Here is a tiny trained network, its code and every weight. The questions are about switching its units off for an input and a class, where a switched-off unit gives its printed mean instead of its output.

import numpy as np


def w(rows, s, z=0):
    codes = np.array(rows[::2]) - 128.0
    scale = np.full(codes.shape[1], s)
    scale[-1] = z or s
    return codes * scale


def f(y):
    return y / 2 * (1 + np.tanh(0.7978845608 * (y + 0.044715 * y**3)))


def log_softmax(a):
    a = a - a.max(-1, keepdims=True)
    return a - np.log(np.exp(a).sum(-1, keepdims=True))


def net(x, mask):
    res = np.array(x, float).reshape(1, 5) / 4 @ E
    y = f(res @ A[0][:, :-1].T + A[0][:, -1])
    res = res + np.where(mask, y, B[0][:, -1]) @ B[0][:, :-1]
    return log_softmax(res[-1] @ U[:, :-1].T + U[:, -1])


A, B = {}, {}
E = w([
[98,92,251,98,116,123,144,180,155,186],'x0',
[191,139,62,68,34,144,130,150,118,232],'x1',
[23,136,93,198,96,61,115,156,78,175],'x2',
[48,184,131,89,43,210,135,57,199,91],'x3',
[172,151,164,254,92,160,138,80,160,170],'x4',
],0.0053)
A[0] = w([
[181,148,165,246,90,164,135,85,153,152,75],'neuron 0',
[193,137,82,89,57,141,124,125,134,224,45],'neuron 1',
[158,126,144,172,115,138,141,105,136,145,7],'neuron 2',
[161,131,105,102,89,130,118,135,126,179,24],'neuron 3',
[217,125,159,84,138,170,145,105,157,84,136],'neuron 4',
[118,106,245,113,113,129,136,162,144,192,101],'neuron 5',
[92,138,137,105,98,147,134,95,155,121,83],'neuron 6',
[90,131,200,193,206,126,118,100,142,35,35],'neuron 7',
[111,130,205,109,124,123,137,141,140,159,3],'neuron 8',
[210,98,140,162,204,76,130,168,95,181,48],'neuron 9',
[79,122,98,25,160,114,132,146,109,89,56],'neuron 10',
[203,140,163,98,153,154,131,112,151,97,18],'neuron 11',
[171,143,6,180,134,137,129,96,123,73,80],'neuron 12',
[27,135,90,185,103,90,137,137,106,175,71],'neuron 13',
[74,140,125,106,83,165,132,109,152,101,96],'neuron 14',
[81,146,142,114,62,177,132,88,166,115,83],'neuron 15',
],0.014,0.0047)
B[0] = w([
[150,110,117,3,155,85,92,186,134,170,253],'neuron 0',
[88,110,141,148,112,143,237,179,126,105,247],'neuron 1',
[88,85,106,96,130,152,31,203,132,23,137],'neuron 2',
[63,72,116,148,129,145,148,183,121,36,164],'neuron 3',
[118,125,140,211,117,118,91,128,131,229,242],'neuron 4',
[66,168,127,91,133,127,126,12,132,138,244],'neuron 5',
[172,139,121,141,131,149,120,137,103,87,171],'neuron 6',
[87,102,121,140,96,151,248,181,123,109,244],'neuron 7',
[42,116,93,128,113,186,41,128,116,6,156],'neuron 8',
[235,162,119,164,131,133,106,128,123,45,253],'neuron 9',
[138,108,122,22,145,106,92,181,145,148,208],'neuron 10',
[70,77,117,202,109,146,20,179,112,82,176],'neuron 11',
[51,162,144,93,126,148,116,20,130,101,237],'neuron 12',
[113,92,143,219,118,146,56,152,137,198,211],'neuron 13',
[190,139,128,159,147,104,127,118,113,81,198],'neuron 14',
[209,148,122,167,142,123,120,116,122,74,226],'neuron 15',
],0.024,0.0068)
U = w([
[93,87,121,136,109,156,244,182,113,102,98],'0',
[239,167,108,160,162,123,121,115,100,69,111],'1',
[107,85,141,202,121,137,59,147,125,198,89],'2',
[58,168,117,74,138,159,110,30,128,100,97],'3',
[142,93,102,19,172,77,99,189,145,144,176],'4',
[190,169,167,123,145,71,227,79,149,254,253],'5',
],0.0081,0.0044)

Each question gives the input, the list of numbers given to net, and the class t.
The units are the neurons (one row each of A and B). Each row of codes is followed by its name. A weight is (code - 128) times the scale printed after its matrix; where a second scale follows, it is the last column's (A, B and U).
mask holds one flag per neuron, in row order. A switched-off neuron (its flag False) gives its mean, the last column of its row in B, instead of its output. The means were averaged over made-up inputs and are rounded, as every weight is.
A unit's drop is (log p(t) with every unit on - log p(t) with that unit switched off) / (log p(t) with every unit on - log p(t) with every unit switched off).
The circuit of an input: a set's keep is (log p(t) with only the set's units on - log p(t) with every unit switched off) / (log p(t) with every unit on - log p(t) with every unit switched off). Starting from the 12 units with the biggest drops (on a tie, the unit counted first), units are removed one at a time, each time the one whose removal leaves the highest keep (on an exact tie, the one counted first), for as long as the keep stays at least 0.8.
units of the circuit, in order: the units of the circuit, biggest drop first
unit that matters most: the unit with the biggest drop
top k neurons: the k neurons with the biggest drops, biggest first
drop of u: that unit's drop, to one decimal
input [-4,-8,-7,4,-7], class 0: top 2 neurons : (neuron 7; neuron 0)
input [-8,-1,-2,8,-7], class 1: top 2 neurons : (neuron 14; neuron 15)
input [0,0,-4,4,-6], class 4: units of the circuit, in order : (neuron 10)
input [-7,-5,7,4,1], class 2: top 2 neurons : (neuron 13; neuron 5)
input [-4,3,-5,-1,5], class 2: top 4 neurons : (neuron 4; neuron 10; neuron 11; neuron 5)
input [7,-5,1,1,4], class 3: top 2 neurons : (neuron 5; neuron 1)
input [-5,3,6,5,0], class 2: top 3 neurons : (neuron 13; neuron 9; neuron 5)
input [-1,4,-4,-1,3], class 0: top 2 neurons : (neuron 1; neuron 13)
input [6,-8,2,8,-8], class 0: top 2 neurons : (neuron 7; neuron 9)
input [-8,5,-6,8,-3], class 1: top 3 neurons : (neuron 15; neuron 14; neuron 5)
input [1,-1,-7,-5,4], class 2: top 2 neurons : (neuron 4; neuron 11)
input [-7,0,6,-4,-7], class 3: top 2 neurons : (neuron 12; neuron 0)
input [5,-6,0,5,4], class 0: top 2 neurons : (neuron 7; neuron 12)
input [7,5,2,-5,1], class 3: top 2 neurons : (neuron 5; neuron 7)
input [-7,7,-2,-3,0], class 0: top 3 neurons : (neuron 1; neuron 5; neuron 3)
input [-7,8,5,-3,-2], class 0: unit that matters most : neuron 1
input [0,-3,1,-7,-6], class 1: drop of neuron 4 : 0.0
input [0,6,-7,1,8], class 4: drop of neuron 13 : 0.4
input [-7,3,-3,2,2], class 3: drop of neuron 12 : 2.0
input [1,-7,1,-3,1], class 0: unit that matters most : neuron 7
input [-7,-1,8,-2,-6], class 2: drop of neuron 13 : 4.4
